Each row, then one of two labels for whether it has a hidden trait; a new part has new ones
In the rows, 128 means zero.
[111 125 138 129 131 135 119 131 143 117 135 145 130  88  90 135 128 134
 128 118 118 133 128 117 126 129 141 121 134 130 123 132 131 120] : Ds
[144 141 123 131 131 130 151 127 106 126 108 107 131 131 126 122 123 129
 124 131 146 126 128 122 111 130 118 129 119 142 114 120 126 147] : Rq
[148 131 118 137 128 121 134 124 147 142 127 123 124 104 165 112 126 122
 132 136 154 123 115 149 165 127 123 125 125 127 138 131 126 141] : Rq
[120 139 140 128 134 133 116 131 128 101 116 134 130 189 120 134 128 133
 130 120 109 132 134 128 102 124 136 134 125 141 123 128 129 126] : Ds
[134 113 118 120 123 146 137 139 131 120 140 133 130   5  92 135 133 126
 131 128 115 142 125 116 152 132 124 121 130 103 142 131 133 138] : Ds
[115 116 135 126 127 134 115 127 143 109 129 143 126 160 134 131 130 130
 134 126 104 126 127 129 138 126 140 125 131 132 133 133 130 111] : Ds
[140 108 111 134 131 134 133 130 123 118 133 115 127  27 109 128 128 124
 128 129 142 135 121 132 141 128 119 116 125 118 130 125 127 145] : Rq
[111 113 134 126 137 128 110 126 133 107 131 135 125 160 124 124 127 131
 134 122 128 135 129 146 101 121 137 138 127 129 132 130 126 118] : Ds
[133 131 131 130 131 128 134 121 113 117 121 114 126 183 140 112 120 131
 126 132 145 114 122 123 116 126 122 137 120 149 119 121 124 124] : Rq
[114 109 134 129 135 131 110 122 147 107 139 134 121 127 118 121 130 129
 136 136 139 120 123 126 143 126 141 121 125 135 120 127 127 112] : Ds
[138 126 121 120 126 145 143 135 132 125 139 125 133  20 101 132 123 128
 130 128 105 137 123 103 154 130 126 119 126 116 126 130 132 136] : Ds
[118 112 138 137 135 119 109 119 135 107 109 134 116 255 158 110 134 128
 132 138 164 109 125 147 122 126 132 144 120 147 129 124 123 107] : Ds
[127 106 123 132 129 133 129 125 146 131 144 141 126 106 130 118 126 125
 129 137 140 114 115 123 163 128 127 123 127 128 131 125 127 120] : Rq
[109 162 146 120 133 125 110 128 137 105 111 150 124 255 130 130 140 135
 132 141 130 130 139 128 101 127 142 144 125 141 120 132 128 103] : Ds
[128 133 130 138 121 122 129 122 156 159 127 139 125 240 179 114 123 124
 131 144 151 101 119 124 178 133 129 125 127 141 128 128 127 111] : Ds
[113 162 142 125 129 126 107 126 156 118 108 141 125 255 149 130 137 133
 139 141 128 120 137 134 133 129 145 141 128 143 128 135 128 104] : Ds
[113  97 133 133 129 140 125 131 162 134 147 147 128  93 111 119 133 128
 130 133 131 117 118 118 155 131 133 120 136 124 132 128 129 116] : Ds
[124 118 130 130 123 132 136 122 132 137 126 126 128 238 161 118 125 126
 127 139 130 103 120 119 158 125 122 130 123 141 128 123 126 117] : Rq
[153 143 111 130 118 140 159 131 114 143 128 109 138  69 118 138 127 128
 122 123 119 129 125 100 155 135 117 104 130 127 118 128 132 153] : Rq
[136 140 135 130 133 122 128 119 111 101 115 115 123 172 141 117 121 130
 126 130 147 122 126 123 110 124 126 135 122 152 114 122 124 120] : Rq
[119 116 133 125 127 131 120 126 150 109 131 144 124 133 134 124 133 127
 136 134 110 118 125 124 157 127 137 126 125 125 130 131 129 110] : Ds
[136 136 122 130 126 131 142 128 132 144 126 118 128 156 148 119 127 126
 124 135 139 116 121 117 149 129 120 125 123 135 125 121 128 133] : Rq
[150 122 113 137 125 126 122 128 122 136 118 112 129 100 154 122 126 122
 127 126 147 121 123 138 150 127 117 116 118 123 129 125 127 150] : Rq
[114 123 138 122 134 137 115 131 130 103 137 140 130 128 100 130 125 134
 130 120 111 133 132 122 105 124 140 131 131 132 120 130 129 119] : Ds
[126 139 134 125 119 142 134 132 134 125 144 140 136 133 109 149 129 134
 128 118  87 129 132 100 152 130 137 109 137 132 121 132 134 121] : Ds
[102 127 142 124 144 124 100 132 150  93 134 156 123 163  99 124 135 133
 130 138 143 130 134 128 115 121 148 140 121 126 123 131 126 111] : Ds
[135 142 123 127 132 131 125 133  98  92 102 105 133 164 107 145 128 131
 126 118 107 150 145 132  88 125 123 126 121 131 119 124 130 146] : Rq
[116 111 130 124 125 140 130 133 151 144 156 147 129 148 125 134 133 129
 131 124 110 123 126 124 166 130 137 122 138 119 137 133 132 119] : Ds
[109 138 140 128 134 123 102 127 167 121 136 157 123 166 117 126 132 132
 134 136 136 129 129 131 149 127 151 133 131 130 128 138 129 109] : Ds
[129 120 129 121 127 130 134 117 114 117 113 110 126 255 162 110 121 127
 135 137 133  99 122 133 122 124 123 141 114 153 112 120 123 113] : Rq
[146 143 117 136 118 135 148 128 135 165 138 119 126 177 146 131 129 125
 124 129 146 112 120 119 171 135 119 116 133 134 133 125 130 132] : Rq
[132 110 113 136 131 135 131 130 130 127 138 116 128  11 100 130 130 125
 123 128 138 138 122 125 141 131 122 117 134 117 136 126 129 139] : Rq
